The same points and some others measured another way (B), then each row and its match in B
B:
1: 66 -168 168 -358 -101 -660 500 -109 83 -82 192 186 114 -420 60 -151 267 -211 56 -145 -239 21 42 156 -93 108 -248 193 -266 -146 34 -3 -173 175 172 352 -129 -187 -306
2: -93 139 130 -32 -4 -31 -38 -53 -9 -113 -36 -106 -30 -10 5 -52 7 -131 29 -3 -57 8 73 -90 79 38 0 -11 -39 82 -30 -52 -94 -21 70 45 -30 -134 -23
3: -37 190 65 -158 -47 348 -174 64 -133 -170 -26 -34 -45 219 -104 165 -196 49 -134 141 -13 98 112 -101 -67 140 22 -112 -93 76 -59 -59 175 174 6 -33 107 -225 173
4: -145 221 260 -103 -87 21 -24 23 164 229 -93 -291 -24 -39 73 -38 -137 -110 131 52 3 -154 -20 -120 -5 115 48 -49 143 97 -152 4 99 -27 39 -105 6 -111 -78
5: -58 233 191 -152 -40 109 -101 -64 16 -222 -58 -110 -41 25 4 17 5 -46 20 1 -89 24 152 -105 71 109 -10 44 -169 2 -72 -115 -107 12 158 28 -47 -246 65
6: 28 52 86 -337 -137 109 161 -93 247 6 176 -70 79 -241 208 -190 27 96 76 33 -60 -55 89 65 -28 85 -86 210 -234 -102 -111 -50 -73 42 231 -168 -98 -15 -132
7: -81 75 153 -112 -53 -78 62 88 18 172 -40 -95 -7 27 -41 48 -165 -107 -10 63 -15 -43 -20 -61 -105 118 0 -120 116 97 -62 56 194 117 -61 14 67 -149 -78
8: 6 -124 -29 -161 181 -135 198 84 -186 -255 135 -75 92 117 -14 -122 -93 -54 -20 -38 -81 44 280 -47 -69 -58 -113 -36 -202 98 -80 5 -166 122 -81 -40 -1 -69 -170
9: -42 -110 -24 -114 -44 -93 196 67 -31 161 143 4 70 -73 10 -78 -129 -81 -54 87 7 2 -39 47 -146 14 -56 -80 73 125 -10 106 175 155 -108 -23 81 43 -178
10: -54 -68 -70 175 -38 -73 -4 23 -36 134 -5 160 -58 3 -85 -4 -74 -103 -166 44 34 86 -109 15 15 21 29 -132 184 140 169 110 177 35 -87 63 47 -20 -41
11: -79 85 94 -116 -69 -37 4 28 -153 -60 14 -3 3 35 -101 88 -74 -154 -71 92 -50 79 -18 -42 -83 92 -27 -129 18 128 -12 -1 149 177 -44 162 92 -165 11
12: -12 66 65 16 26 -8 -42 -24 31 -152 -59 44 -74 64 -36 -11 -4 -17 -73 -63 -56 48 139 -68 98 70 -15 9 -104 -11 52 -26 -108 -28 91 8 -74 -210 19
13: -1 -3 -94 -40 -108 173 15 -125 100 -67 155 101 7 -167 106 -159 60 45 -79 62 -4 86 -6 74 71 2 -24 115 -114 7 79 -16 -35 -11 147 -92 -57 73 -37
14: -77 -90 -3 49 229 -177 130 103 -83 -60 27 -197 36 145 7 -179 -145 -106 45 -69 -7 -52 228 -114 16 -107 -28 -93 8 178 -66 57 -175 -37 -135 -142 -21 0 -218
15: 38 -21 -38 -293 -78 232 128 17 79 6 197 -27 84 -63 103 -105 -125 137 -42 114 -4 7 102 55 -124 60 -70 81 -173 -15 -90 -2 84 144 69 -209 20 17 -82
16: 35 15 -26 -116 -121 165 39 -118 200 -50 121 95 -1 -175 130 -151 58 105 -50 18 -23 38 49 67 70 62 -46 176 -178 -83 45 -33 -70 -22 211 -127 -97 -13 -36
17: 11 -132 -170 208 -84 -127 -7 -91 -115 -117 50 429 -80 -89 -136 9 124 -121 -284 7 -32 246 -131 106 87 17 -28 -52 27 61 330 64 78 58 9 271 3 -55 35
18: -28 58 -90 232 -38 229 -182 -98 124 -47 -48 122 -128 13 22 -92 12 60 -138 -8 50 81 11 -26 208 4 75 34 17 32 169 3 -58 -166 117 -125 -83 -24 67
19: -59 127 98 -40 65 113 -64 18 50 -106 -53 -168 -43 122 31 -58 -109 6 27 -25 -21 -29 202 -126 75 35 15 -3 -80 53 -80 -45 -115 -51 56 -148 -51 -145 -13
20: -14 -126 -66 -187 26 -51 218 63 -103 -21 208 -22 118 -38 31 -124 -107 -47 -41 77 -23 35 75 40 -143 -21 -89 -37 -73 116 -57 53 53 169 -79 -49 59 59 -178
21: -10 75 116 -371 -168 102 174 -71 209 77 186 -126 99 -251 206 -172 -7 48 94 82 -49 -76 38 58 -84 95 -78 164 -167 -49 -150 -39 8 87 183 -155 -44 6 -147
22: -41 -44 19 86 -88 -194 38 25 -60 117 -42 219 -67 -22 -150 95 -45 -155 -184 26 -18 99 -141 23 -39 101 -6 -144 160 87 171 101 230 117 -72 221 68 -154 -13
23: 6 30 80 -210 -163 -115 56 -14 -210 -167 58 270 -4 -50 -181 202 28 -149 -200 92 -126 205 -71 57 -134 181 -96 -83 -95 12 101 -18 224 319 17 387 105 -284 83
24: 77 2 129 -162 -119 -233 126 -111 118 -159 -1 269 -50 -180 -29 13 180 -37 -96 -118 -163 98 61 63 46 174 -116 143 -238 -188 132 -50 -94 70 233 233 -128 -320 -14
25: -35 -113 -203 304 8 45 -82 7 -82 28 0 246 -90 77 -106 -24 -68 -50 -251 42 68 159 -79 19 86 -34 50 -134 159 153 251 112 125 -13 -99 24 41 25 18
26: -115 205 150 -269 -56 289 10 9 158 110 88 -415 76 -42 205 -171 -182 36 175 124 31 -168 106 -95 -48 30 23 47 -36 103 -277 -44 5 -8 81 -345 7 58 -115
27: -88 159 85 -22 -115 190 -71 -67 209 134 -3 -121 -39 -100 122 -115 -51 11 37 61 34 -62 -36 -40 77 64 51 50 47 47 -34 -9 30 -81 126 -174 -45 1 -31
28: -95 89 9 -25 -48 174 -76 14 -87 -13 42 -77 -4 48 -14 -13 -125 -68 -60 126 23 45 -11 -45 -21 17 34 -98 56 169 -24 9 121 72 -38 -50 81 -6 9
29: -61 -132 -46 44 3 -156 161 73 16 236 76 0 32 -46 12 -114 -132 -105 -51 39 43 -21 -61 23 -69 -19 -11 -100 168 150 38 136 139 47 -125 -57 46 66 -201
30: 57 142 11 -301 -201 419 -67 -85 83 -161 129 105 2 -69 56 21 -21 171 -125 139 -40 113 58 53 -34 161 -43 125 -268 -92 -20 -99 95 147 216 -86 -1 -123 128
31: -99 -143 -213 247 154 101 2 95 -81 118 87 -102 12 144 23 -205 -228 -33 -91 72 134 2 38 -47 32 -174 70 -161 207 284 49 139 39 -70 -216 -281 55 235 -162
32: -28 62 30 -27 -14 -44 -34 -70 -120 -292 11 109 -43 5 -72 11 77 -108 -97 -10 -99 143 86 -29 76 43 -43 2 -146 33 86 -68 -102 57 83 177 -26 -186 40
33: -13 36 -101 166 -33 239 -141 -71 81 -59 -12 125 -97 35 9 -68 -31 76 -156 19 47 95 32 -13 148 12 50 13 -11 31 145 7 -9 -93 79 -124 -54 -22 71
34: 11 -215 -187 -21 55 -37 198 29 -55 -12 213 80 79 -44 45 -195 -72 2 -108 40 17 61 70 74 -56 -83 -68 -10 -53 114 58 89 -11 78 -78 -110 17 140 -189
35: -46 79 48 55 -124 50 -75 -28 74 93 -57 122 -94 -29 -51 50 -39 -46 -126 41 5 55 -85 -6 39 116 31 -51 87 32 115 33 155 16 50 54 9 -143 50
36: -62 70 21 59 104 105 -70 20 12 -100 -37 -128 -49 139 18 -92 -111 1 -12 -30 7 -7 178 -117 91 -16 28 -32 -39 93 -25 -15 -119 -80 11 -159 -47 -80 -36
37: -14 10 36 -326 -76 59 119 69 -190 -100 163 9 88 18 -61 64 -129 -53 -92 155 -67 92 47 21 -214 97 -91 -83 -115 89 -84 -7 194 310 -53 85 134 -110 -34
38: -55 -38 48 -159 164 -134 203 17 -5 -154 132 -273 111 -14 134 -272 -46 -70 146 -68 -61 -86 272 -78 17 -99 -82 63 -170 100 -160 -20 -301 -35 10 -176 -83 33 -257
39: -38 -34 -33 35 137 -92 15 29 -208 -279 26 22 -4 147 -95 -36 -41 -117 -94 -30 -67 113 178 -74 37 -42 -39 -93 -98 127 43 -7 -130 55 -67 76 5 -119 -40
40: -36 -34 -108 30 -50 108 14 -69 12 -39 132 65 7 -97 64 -151 9 -22 -82 65 21 77 -14 44 53 -39 -7 30 -28 93 81 21 -6 -2 42 -70 -10 94 -61
41: -65 29 -75 129 -36 164 -60 -108 137 15 67 -14 -36 -104 124 -218 20 4 -29 25 46 16 -6 -1 162 -52 46 69 17 85 72 8 -95 -147 103 -175 -79 115 -58
42: -28 -16 56 45 112 -141 73 -12 100 -79 -28 -69 -29 21 51 -161 1 -44 33 -129 -44 -41 188 -73 114 -16 -26 47 -77 16 7 2 -229 -118 62 -90 -126 -104 -141
43: 15 -143 -186 154 -24 26 5 -11 -65 -31 71 286 -50 16 -77 -29 -29 -6 -244 38 21 171 -38 66 34 -8 -10 -69 31 79 223 87 100 52 -40 44 23 -5 -4
44: 5 108 120 -256 -11 74 71 -75 115 -229 81 -125 41 -73 129 -146 35 46 77 -43 -99 -23 236 -41 52 60 -74 163 -300 -66 -113 -108 -233 -4 212 -110 -120 -129 -68
45: -94 71 109 104 24 -204 -7 -66 11 -99 -67 -30 -61 -47 -4 -95 77 -190 16 -82 -62 16 48 -79 148 2 -4 -3 14 82 63 -16 -161 -94 67 106 -82 -126 -74
46: -47 -113 -52 -141 -6 -45 192 87 -83 116 173 -42 98 -28 17 -93 -163 -73 -51 112 18 8 -6 37 -172 -12 -53 -99 53 163 -50 96 165 173 -135 -65 101 79 -180
47: -168 -61 87 408 107 -497 42 60 2 256 -209 -14 -123 42 -119 -58 -45 -329 -20 -134 18 -54 -100 -114 123 -36 65 -219 391 222 162 161 15 -154 -174 145 -23 -95 -177
48: -42 -76 -220 238 -20 134 -109 -51 -128 -100 72 229 -56 26 -68 -50 -9 -51 -232 81 47 194 -72 30 97 -59 37 -86 70 165 226 63 73 6 -47 34 39 70 48
49: -139 241 112 42 -87 278 -192 -45 131 100 -72 -202 -73 9 73 -62 -112 -23 32 88 54 -61 -19 -115 97 54 103 -29 107 118 -62 -26 56 -101 81 -186 -3 -25 39
50: -111 74 110 -45 -81 -91 16 23 -84 76 -6 -37 -15 -22 -67 40 -84 -193 -38 84 -27 27 -89 -43 -63 72 3 -134 130 157 -5 39 175 115 -62 123 84 -102 -46
51: -83 171 127 -120 150 190 -25 -28 149 -180 17 -427 32 70 204 -270 -85 54 203 -62 -20 -146 346 -177 146 -59 9 127 -198 51 -234 -103 -366 -185 140 -373 -139 -15 -128
52: -47 10 -69 40 -59 95 -21 -86 13 -66 89 67 -19 -92 41 -122 35 -43 -80 54 1 86 -16 25 80 -21 0 24 -26 85 86 6 -21 -13 69 -28 -22 34 -29
53: -5 53 -87 153 -94 239 -153 -103 127 -51 -10 179 -110 -33 26 -62 22 81 -158 19 33 104 -13 14 162 49 44 52 -28 -3 172 -4 -2 -94 144 -84 -72 -38 91
54: -170 108 65 125 97 102 -113 157 -112 160 -107 -268 -44 254 -72 17 -314 -121 -12 101 88 -64 26 -181 -35 -11 103 -265 275 289 -88 83 179 8 -216 -152 128 -29 -43
55: -5 38 -87 -76 -60 284 -25 -106 92 -133 149 4 17 -94 140 -187 12 100 -41 65 7 55 88 30 82 -10 -9 123 -176 11 6 -43 -100 -33 157 -197 -63 79 -19
56: -53 23 -109 126 -29 221 -81 -122 119 -41 91 -4 -29 -87 130 -222 20 30 -48 35 52 40 18 -1 165 -66 45 75 -25 82 79 -9 -117 -145 112 -196 -79 130 -43
57: -11 -69 -54 -122 -63 5 86 47 -170 -47 130 136 40 6 -90 44 -96 -63 -168 116 -22 134 -24 46 -133 53 -60 -102 -19 107 56 51 201 233 -78 109 117 -64 -24
58: -109 118 200 67 -142 -186 -14 3 119 276 -150 28 -103 -76 -68 75 -52 -181 -38 8 -10 -32 -169 -45 8 157 40 -111 239 67 66 71 218 9 10 147 25 -206 -24
59: 21 -4 83 -116 -2 -132 140 -78 168 -103 54 6 5 -131 103 -170 86 -4 34 -107 -94 -17 157 10 83 42 -79 154 -201 -83 3 -35 -218 -52 176 -42 -145 -120 -131
60: -4 -94 -183 33 69 238 7 57 -35 -23 135 0 22 108 37 -134 -177 98 -124 79 66 57 110 -4 -10 -67 5 -48 -28 128 25 63 31 24 -71 -257 29 105 -67
61: 6 81 59 -138 -234 18 -6 -136 12 -117 65 258 -33 -200 -38 57 133 -68 -141 71 -95 158 -104 86 5 156 -57 62 -120 -50 127 -49 107 138 179 246 -2 -177 82
62: 95 -45 -101 42 -248 71 -39 -161 102 -81 53 537 -111 -189 -68 67 165 61 -306 17 -51 245 -139 164 88 163 -45 96 -115 -145 323 7 132 75 215 211 -56 -170 135
63: 27 294 106 -224 -43 427 -263 -73 -124 -551 -44 46 -86 198 -87 166 -3 115 -140 50 -118 185 277 -113 82 167 -21 59 -387 -78 -32 -209 -103 112 223 50 -20 -376 299
64: 6 139 152 -66 -240 -38 -48 -142 152 -28 -68 247 -114 -194 -38 83 143 -52 -121 -12 -98 101 -102 47 79 219 -26 87 -70 -118 151 -52 74 43 244 236 -68 -286 102
65: -94 202 96 40 -123 191 -171 -70 94 19 -73 -40 -90 -22 13 2 -30 -41 -41 67 11 18 -43 -66 98 91 66 -14 50 58 26 -30 61 -50 110 -31 -10 -111 80
66: -113 -103 123 16 -39 -487 250 77 9 340 -9 -6 22 -132 -56 -41 -74 -287 4 -15 -23 -64 -152 6 -108 45 -42 -153 276 155 39 158 187 94 -147 180 53 -64 -255
67: -26 115 149 -76 6 -74 0 -77 66 -203 -51 -18 -52 -28 16 -52 75 -55 15 -84 -106 25 160 -69 115 76 -42 84 -171 -45 0 -81 -192 -43 164 57 -117 -232 -16
68: -44 88 -7 -105 -169 162 -63 -41 -107 -81 84 127 -12 -47 -61 75 -29 -59 -155 160 -24 149 -91 32 -56 102 -13 -57 -22 83 65 -17 206 176 36 125 100 -86 94
69: 21 -40 -103 -95 -76 235 84 -116 261 24 199 -16 47 -204 239 -306 20 154 8 29 32 -25 75 81 81 -30 -23 212 -161 -38 -2 -7 -133 -93 188 -318 -122 167 -134
70: -72 -59 155 -45 -64 -401 227 54 82 279 -25 15 0 -127 -30 -30 -49 -206 3 -35 -50 -66 -94 11 -86 94 -51 -87 173 59 25 114 143 81 -54 142 12 -132 -209
71: 17 -60 -82 -108 -59 55 34 41 -215 -146 105 229 6 70 -146 115 -81 -41 -238 113 -44 194 7 47 -123 84 -65 -116 -72 74 102 34 208 256 -67 157 115 -136 51
72: -5 67 44 -130 -28 -2 -18 -68 -157 -352 48 116 -14 3 -73 40 75 -80 -111 5 -121 161 118 -16 30 73 -71 13 -230 13 50 -92 -87 125 103 191 -12 -217 66

-39 -71 133 40 195 -50 122 70 -154 -72 1 -74 -13 115 22 -8 -54 121 103 -140 123 3 4 -51 160 -38 54 -100 -94 132 -99 -24 136 -> 12
-162 -289 180 -70 279 -366 111 -57 -188 -135 9 -81 -134 420 98 -68 -389 198 238 -117 324 108 5 30 21 -188 -78 -24 -194 123 -48 -109 222 -> 8
-34 7 -200 94 -196 243 145 132 135 -50 35 -2 259 -269 185 166 143 -144 -2 48 -107 181 -15 -61 97 -75 50 -43 -28 -79 91 -105 -65 -> 50
-119 98 7 92 239 91 -35 186 -91 -66 -16 17 -25 -265 -163 10 235 109 14 -102 -92 -186 22 51 38 115 69 33 -32 137 25 26 -74 -> 33
-67 -61 140 -122 152 -265 114 65 -31 -140 -27 -75 -53 181 7 -2 -93 170 114 -134 87 67 4 -23 14 -124 122 -120 -159 98 72 -103 36 -> 36
-192 56 -45 -157 -165 21 97 111 256 -180 51 40 181 -33 105 40 -36 -77 25 -18 -36 198 31 -26 -74 -155 164 3 -67 -19 122 -47 -63 -> 28
-93 -55 170 -26 142 -29 162 64 -116 -109 48 -71 32 224 76 -43 -155 61 128 -183 195 55 24 -83 176 -64 89 -89 -40 167 -193 44 202 -> 32
0 -257 190 -100 280 -321 -120 -50 -259 -141 18 -60 -36 558 -47 27 -366 -51 141 -21 147 52 -10 -29 171 172 75 -118 31 89 -315 30 270 -> 59
-5 102 -173 259 -48 266 86 193 127 32 -85 45 46 -601 -6 124 432 145 -87 82 -302 -28 -12 15 -17 -91 -15 -18 -211 -143 428 -219 -249 -> 49
-72 -101 88 131 291 -78 226 84 -228 -37 -28 -111 -101 -34 59 -25 23 282 165 -207 196 -42 -10 -2 119 -150 -78 -62 -203 186 32 -121 94 -> 39
-198 71 61 -283 85 -92 -99 126 16 -251 126 6 173 236 -88 14 -135 -226 68 -144 60 13 40 -15 45 193 291 -11 196 225 -331 217 82 -> 43
334 18 -112 -132 11 -206 108 171 -153 -108 -24 -232 275 66 22 375 252 -200 24 -123 -150 116 -81 -193 339 256 351 -453 124 131 -196 -89 -33 -> 47
-214 134 35 -347 71 -148 -37 165 64 -283 111 -22 188 155 -100 34 -52 -180 72 -213 43 15 38 -10 -1 141 342 -30 169 273 -254 184 3 -> 48
2 28 -63 302 20 496 15 144 -110 29 52 27 193 -254 37 83 176 -156 -42 29 -108 -54 16 -81 300 188 21 -8 97 -1 -218 99 112 -> 64
101 -19 -191 266 -200 265 103 119 165 37 -82 35 146 -417 129 197 280 11 -93 209 -306 154 -27 -58 66 -106 -20 -93 -190 -289 387 -267 -159 -> 4
29 -215 66 -67 266 -448 100 9 -197 -107 -59 -141 -102 239 28 88 -125 189 184 -107 133 79 -47 12 45 -91 14 -171 -189 110 78 -210 52 -> 14
-15 -170 236 37 178 88 -50 -14 -244 -86 80 -33 79 474 17 -26 -327 -155 84 -41 169 32 28 -117 343 210 90 -88 124 93 -514 184 400 -> 24
-283 -100 50 96 29 136 -153 14 141 -97 13 186 -32 -1 -29 -92 -198 16 9 190 -62 40 48 95 -137 -63 -77 223 -119 -175 154 -8 32 -> 15
-90 32 -97 291 -122 421 220 132 105 31 2 36 126 -410 182 33 198 68 -13 32 -78 89 16 -50 106 -198 -70 30 -172 -106 205 -123 -28 -> 11
-41 -21 -137 379 -1 398 -99 107 48 67 -56 139 26 -458 -32 76 242 35 -93 245 -298 -62 0 52 29 49 -133 107 -126 -242 264 -120 -101 -> 9
-42 -68 123 244 80 178 228 68 -38 24 -51 -19 -63 -120 109 -56 42 262 48 -50 46 34 22 -60 132 -230 -81 -47 -262 -45 165 -145 87 -> 5
-160 -108 72 -42 234 -153 -213 38 -79 -140 14 65 -49 168 -149 -2 -157 -11 58 46 -13 -51 20 89 -36 151 44 68 1 32 -66 37 50 -> 34
-314 107 25 141 -168 391 330 134 299 -49 30 92 67 -364 212 -145 79 208 20 -76 44 132 71 -18 -78 -454 -42 142 -279 -60 339 -98 -41 -> 3
185 -76 -15 316 273 63 120 124 -316 72 -94 -134 -46 -226 -18 147 287 186 49 -66 -67 -111 -50 -53 285 93 -48 -193 -132 63 28 -156 23 -> 45
-141 -18 52 -260 74 -189 -96 72 24 -225 76 -6 133 279 -59 58 -175 -175 64 -66 35 71 16 -12 21 134 242 -42 105 122 -209 96 65 -> 52
-255 15 99 -138 141 -156 -95 81 104 -191 6 85 -51 69 -123 -65 -99 87 48 -28 -24 -17 38 85 -154 -31 113 83 -94 41 114 7 -44 -> 60
-78 -121 -179 321 -27 139 1 59 153 41 -114 119 -73 -467 62 79 182 216 -34 274 -251 65 -17 112 -159 -218 -230 107 -347 -325 612 -347 -215 -> 26
-170 71 75 -299 108 -154 -100 128 14 -254 101 -3 150 229 -127 31 -108 -185 67 -151 35 5 35 -20 29 190 310 -35 168 217 -283 186 59 -> 53
-190 40 2 269 -159 614 196 105 97 10 102 82 218 -217 219 -60 7 -98 -9 7 43 94 62 -93 206 -129 -35 111 -27 -56 -106 82 167 -> 23
-115 -28 -27 236 271 171 -200 114 -145 -13 -20 96 -61 -256 -180 13 141 53 -11 86 -154 -210 13 108 18 206 -58 126 -24 -2 22 20 -28 -> 13
